Here is a tiny trained network, its code and every weight. The questions are about switching its units off for an input and a class, where a switched-off unit gives its printed mean instead of its output.

import numpy as np


def w(rows, s, z=0):
    codes = np.array(rows[::2]) - 128.0
    scale = np.full(codes.shape[1], s)
    scale[-1] = z or s
    return codes * scale


def norm(h):
    return h / np.sqrt((h * h).mean(-1, keepdims=True) + 1e-5)


def f(y):
    return np.maximum(y, 0)


def log_softmax(a):
    a = a - a.max(-1, keepdims=True)
    return a - np.log(np.exp(a).sum(-1, keepdims=True))


def net(x, mask):
    res = np.array(x, float).reshape(1, 8) / 4 @ E
    u = 0
    for l in range(2):
        y = f(norm(res) @ A[l][:, :-1].T + A[l][:, -1])
        res = res + np.where(mask[u : u + 4], y, B[l][:, -1]) @ B[l][:, :-1]
        u += 4
    return log_softmax(norm(res)[-1] @ U[:, :-1].T + U[:, -1])


A, B = {}, {}
E = w([
[131,126,126,135,131,132,140],'x0',
[95,139,169,253,119,198,147],'x1',
[132,128,133,116,132,141,129],'x2',
[75,129,58,160,174,128,204],'x3',
[115,107,139,152,138,86,106],'x4',
[114,123,136,124,146,133,130],'x5',
[146,180,130,133,185,132,74],'x6',
[113,131,113,123,124,123,111],'x7',
],0.0058)
A[0] = w([
[140,127,127,227,102,196,79,167],'0.n0',
[218,208,89,186,197,140,98,251],'0.n1',
[164,253,95,159,205,149,23,44],'0.n2',
[152,124,123,87,149,46,149,97],'0.n3',
],0.0048,0.0023)
B[0] = w([
[172,175,177,25,122,89,139,232],'0.n0',
[8,102,78,41,65,143,104,254],'0.n1',
[177,2,185,196,122,133,195,222],'0.n2',
[130,118,201,185,186,138,57,185],'0.n3',
],0.0062,0.0039)
A[1] = w([
[155,165,132,255,87,194,92,6],'1.n0',
[234,164,75,88,210,48,137,54],'1.n1',
[100,72,141,129,214,179,75,182],'1.n2',
[133,222,161,183,148,155,136,50],'1.n3',
],0.0071,0.0013)
B[1] = w([
[78,118,125,3,199,105,55,179],'1.n0',
[2,137,203,184,177,173,125,238],'1.n1',
[197,101,13,198,94,180,134,254],'1.n2',
[91,99,117,159,203,40,69,175],'1.n3',
],0.0069,0.0029)
U = w([
[38,184,188,59,253,125,76,47],'0',
[151,148,81,102,106,148,132,254],'1',
[121,71,92,131,59,183,133,126],'2',
[179,17,76,135,40,166,178,69],'3',
],0.0062,0.0037)

Each question gives the input, the list of numbers given to net, and the class t.
The units are the neurons (one row each of A and B). Each row of codes is followed by its name. A weight is (code - 128) times the scale printed after its matrix; where a second scale follows, it is the last column's (A, B and U).
mask holds one flag per neuron, layer by layer. A switched-off neuron (its flag False) gives its mean, the last column of its row in B, instead of its output. The means were averaged over made-up inputs and are rounded, as every weight is.
A unit's drop is (log p(t) with every unit on - log p(t) with that unit switched off) / (log p(t) with every unit on - log p(t) with every unit switched off).
The circuit of an input: a set's keep is (log p(t) with only the set's units on - log p(t) with every unit switched off) / (log p(t) with every unit on - log p(t) with every unit switched off). Starting from all 8 units, units are removed one at a time, each time the one whose removal leaves the highest keep (on an exact tie, the one counted first), for as long as the keep stays at least 0.8.
circuit, biggest first: the units of the circuit, biggest drop first
top k neurons: the k neurons with the biggest drops, biggest first
k most important neurons of layer l: the k neurons of layer l with the biggest drops, biggest first
drop when u is switched off: that unit's drop, to one decimal
input [7,4,-2,0,-8,4,-3,-7], class 0: 2 most important neurons of layer 1 : [1.n2, 1.n3]
input [-7,4,3,-4,7,3,8,6], class 3: top 2 neurons : [0.n2, 1.n2]
input [5,-6,-6,0,-7,6,-5,-3], class 0: 2 most important neurons of layer 0 : [0.n1, 0.n2]
input [-7,-3,-4,4,2,-2,6,2], class 3: circuit, biggest first : [0.n2, 1.n2]
input [4,8,-8,-8,-3,7,0,5], class 0: 3 most important neurons of layer 1 : [1.n0, 1.n3, 1.n2]
input [7,-8,8,0,-8,-4,-3,7], class 0: circuit, biggest first : [1.n1, 0.n1, 0.n3]
input [-4,-2,-1,4,-1,5,6,3], class 3: circuit, biggest first : [0.n2, 1.n2]
input [-4,4,7,-3,2,-6,7,5], class 3: top 2 neurons : [0.n2, 0.n1]
input [5,-4,2,-2,-3,1,-2,-4], class 0: circuit, biggest first : [0.n1, 1.n1]
input [-5,8,-4,-8,-5,8,-8,1], class 0: circuit, biggest first : [1.n0, 1.n2]
input [3,1,4,-6,3,1,8,-1], class 3: circuit, biggest first : [0.n2, 1.n2]
input [-4,1,-4,1,-1,-2,4,-2], class 3: circuit, biggest first : [0.n2]
input [8,-5,-7,0,-5,-3,8,-8], class 3: circuit, biggest first : [0.n2, 0.n0]
input [-6,-3,3,-4,4,-3,5,-2], class 3: circuit, biggest first : [0.n2, 0.n0, 1.n2]
input [-3,7,6,3,4,-4,-5,4], class 0: top 3 neurons : [1.n0, 0.n1, 0.n2]
input [6,-5,0,2,-5,2,1,-8], class 0: top 2 neurons : [1.n1, 0.n2]
input [1,7,0,2,3,4,-5,-6], class 0: circuit, biggest first : [1.n0, 0.n1, 0.n2]
input [1,-6,4,-5,-3,6,8,3], class 3: 3 most important neurons of layer 0 : [0.n2, 0.n0, 0.n1]
input [-7,-8,7,2,-6,1,-6,-7], class 0: 2 most important neurons of layer 1 : [1.n1, 1.n2]
input [5,8,-2,-7,5,-4,-6,-4], class 0: 2 most important neurons of layer 1 : [1.n0, 1.n2]
input [-8,5,-4,2,6,-2,8,-5], class 3: top 3 neurons : [0.n2, 0.n1, 1.n2]
input [-4,3,-3,4,-7,6,8,-4], class 3: top 3 neurons : [0.n2, 0.n1, 1.n2]
input [-6,1,-6,-1,8,5,4,1], class 2: most important neuron of layer 0 : [0.n1]
input [-5,1,1,4,4,-5,6,-1], class 3: most important neuron of layer 0 : [0.n2]
input [6,7,1,-1,8,-7,-4,-2], class 0: drop when 0.n1 is switched off : 0.1
